Below are the code and all the weights of a small trained network. Each question names an input and a class and asks about switching units off, where a switched-off unit gives its printed mean instead of its output.

import numpy as np


def w(rows, s, z=0):
    codes = np.array(rows[::2]) - 128.0
    scale = np.full(codes.shape[1], s)
    scale[-1] = z or s
    return codes * scale


def norm(h):
    return h / np.sqrt((h * h).mean(-1, keepdims=True) + 1e-5)


def f(y):
    return y / 2 * (1 + np.tanh(0.7978845608 * (y + 0.044715 * y**3)))


def log_softmax(a):
    a = a - a.max(-1, keepdims=True)
    return a - np.log(np.exp(a).sum(-1, keepdims=True))


def net(x, mask):
    res = np.array(x, float).reshape(1, 4) / 4 @ E
    u = 0
    for l in range(4):
        y = f(norm(res) @ A[l][:, :-1].T + A[l][:, -1])
        res = res + np.where(mask[u : u + 8], y, B[l][:, -1]) @ B[l][:, :-1]
        u += 8
    return log_softmax(norm(res)[-1] @ U[:, :-1].T + U[:, -1])


A, B = {}, {}
E = w([
[40,208,188,77,8,74],'x0',
[32,16,41,149,87,102],'x1',
[202,2,216,45,171,18],'x2',
[128,126,130,128,128,130],'x3',
],0.0018)
A[0] = w([
[131,132,217,150,138,168,2],'0.n0',
[134,99,139,152,198,162,43],'0.n1',
[171,81,157,132,117,83,67],'0.n2',
[117,167,101,172,87,136,98],'0.n3',
[115,191,136,117,110,127,32],'0.n4',
[52,4,93,138,57,156,117],'0.n5',
[88,147,180,120,121,72,133],'0.n6',
[145,105,162,110,118,93,40],'0.n7',
],0.0042,0.00089)
B[0] = w([
[142,164,116,141,141,101,116],'0.n0',
[123,127,122,52,182,140,142],'0.n1',
[141,89,93,176,90,174,156],'0.n2',
[139,92,109,128,100,172,158],'0.n3',
[109,103,167,73,128,149,136],'0.n4',
[191,207,84,194,145,3,251],'0.n5',
[86,79,151,144,171,160,164],'0.n6',
[135,166,180,143,81,175,136],'0.n7',
],0.0035,0.002)
A[1] = w([
[186,105,75,141,199,121,101],'1.n0',
[160,161,108,144,124,83,79],'1.n1',
[142,219,72,177,94,207,82],'1.n2',
[179,210,201,103,171,182,2],'1.n3',
[138,91,106,178,215,154,17],'1.n4',
[163,211,189,64,135,154,76],'1.n5',
[172,97,252,137,202,24,152],'1.n6',
[191,170,139,59,135,116,26],'1.n7',
],0.0039,0.00061)
B[1] = w([
[45,239,90,92,64,161,190],'1.n0',
[146,141,94,181,120,129,145],'1.n1',
[208,3,124,120,38,172,203],'1.n2',
[180,131,55,231,113,40,180],'1.n3',
[87,214,169,28,149,123,158],'1.n4',
[132,133,36,195,211,24,171],'1.n5',
[145,114,73,133,35,211,253],'1.n6',
[60,44,97,210,86,89,137],'1.n7',
],0.0027,0.0023)
A[2] = w([
[106,91,94,88,190,114,157],'2.n0',
[215,89,47,145,175,160,91],'2.n1',
[143,107,95,117,79,3,116],'2.n2',
[219,170,210,196,151,136,75],'2.n3',
[178,192,126,174,111,185,168],'2.n4',
[40,155,220,123,37,64,65],'2.n5',
[176,69,157,53,107,76,75],'2.n6',
[97,174,66,168,122,234,255],'2.n7',
],0.0035,0.00048)
B[2] = w([
[108,243,160,51,27,79,126],'2.n0',
[45,170,203,135,139,101,244],'2.n1',
[159,163,101,193,162,180,252],'2.n2',
[63,152,2,170,96,99,150],'2.n3',
[129,59,108,79,98,77,194],'2.n4',
[86,188,118,27,244,167,229],'2.n5',
[108,123,167,190,111,210,159],'2.n6',
[128,88,254,97,142,104,237],'2.n7',
],0.0031,0.0017)
A[3] = w([
[21,148,75,115,83,155,253],'3.n0',
[138,70,139,156,79,253,66],'3.n1',
[109,110,122,113,209,178,122],'3.n2',
[194,93,152,78,48,210,118],'3.n3',
[154,88,145,96,149,104,94],'3.n4',
[115,140,92,5,221,163,105],'3.n5',
[95,175,137,98,171,177,114],'3.n6',
[162,47,178,143,95,186,113],'3.n7',
],0.0044,0.0014)
B[3] = w([
[194,111,162,125,169,127,251],'3.n0',
[123,80,182,81,45,176,192],'3.n1',
[92,140,207,99,153,98,129],'3.n2',
[161,65,138,149,97,164,206],'3.n3',
[128,168,117,124,90,161,115],'3.n4',
[3,188,177,63,162,125,192],'3.n5',
[56,73,165,66,144,92,152],'3.n6',
[85,115,159,131,72,180,188],'3.n7',
],0.0043,0.0021)
U = w([
[173,177,1,227,153,49,248],'0',
[128,52,183,118,26,226,113],'1',
[8,192,192,18,210,114,1],'2',
],0.0085,0.0009)

Each question gives the input, the list of numbers given to net, and the class t.
The units are the neurons (one row each of A and B). Each row of codes is followed by its name. A weight is (code - 128) times the scale printed after its matrix; where a second scale follows, it is the last column's (A, B and U).
mask holds one flag per neuron, layer by layer. A switched-off neuron (its flag False) gives its mean, the last column of its row in B, instead of its output. The means were averaged over made-up inputs and are rounded, as every weight is.
A unit's drop is (log p(t) with every unit on - log p(t) with that unit switched off) / (log p(t) with every unit on - log p(t) with every unit switched off).
The circuit of an input: a set's keep is (log p(t) with only the set's units on - log p(t) with every unit switched off) / (log p(t) with every unit on - log p(t) with every unit switched off). Starting from the 12 units with the biggest drops (on a tie, the unit counted first), units are removed one at a time, each time the one whose removal leaves the highest keep (on an exact tie, the one counted first), for as long as the keep stays at least 0.8.
circuit, biggest first: the units of the circuit, biggest drop first
most important unit: the unit with the biggest drop
k most important neurons: the k neurons with the biggest drops, biggest first
top k neurons in layer l: the k neurons of layer l with the biggest drops, biggest first
drop of u: that unit's drop, to one decimal
input [-6,4,5,-5], class 2: most important neuron => 1.n2
input [-5,-5,-6,3], class 1: circuit, biggest first => 1.n2, 3.n1
input [3,-8,8,2], class 0: top 2 neurons in layer 1 => 1.n5, 1.n3
input [3,3,-3,-7], class 0: top 3 neurons in layer 1 => 1.n4, 1.n6, 1.n2
input [-5,-4,1,1], class 2: top 2 neurons in layer 1 => 1.n4, 1.n0
input [2,-5,-8,-5], class 1: 2 most important neurons => 1.n2, 0.n5
input [-4,5,-6,-3], class 1: 4 most important neurons => 1.n2, 1.n5, 2.n5, 1.n3
input [-7,0,-7,1], class 1: 2 most important neurons => 1.n2, 2.n5
input [5,-5,-8,-5], class 1: circuit, biggest first => 1.n2, 0.n5
input [-6,5,-4,-2], class 2: 3 most important neurons => 1.n3, 1.n4, 0.n1
input [6,-6,1,7], class 0: 2 most important neurons => 1.n5, 1.n3
input [-3,1,-3,-5], class 1: 4 most important neurons => 1.n2, 2.n5, 1.n5, 0.n6
input [6,6,5,8], class 0: 2 most important neurons => 0.n5, 1.n4
input [-3,-3,-5,0], class 1: circuit, biggest first => 1.n2
input [-8,-7,5,0], class 2: 4 most important neurons => 0.n5, 0.n1, 1.n4, 2.n1
input [-4,5,-7,4], class 1: 2 most important neurons => 1.n2, 1.n5
input [6,7,1,-5], class 0: drop of 0.n5 => 2.2
input [3,3,1,-6], class 0: drop of 0.n5 => 1.8
input [-6,-2,0,6], class 2: drop of 3.n2 => 0.0
input [3,5,0,-4], class 0: drop of 0.n5 => 2.3
input [-2,3,-5,-7], class 1: most important unit => 1.n2
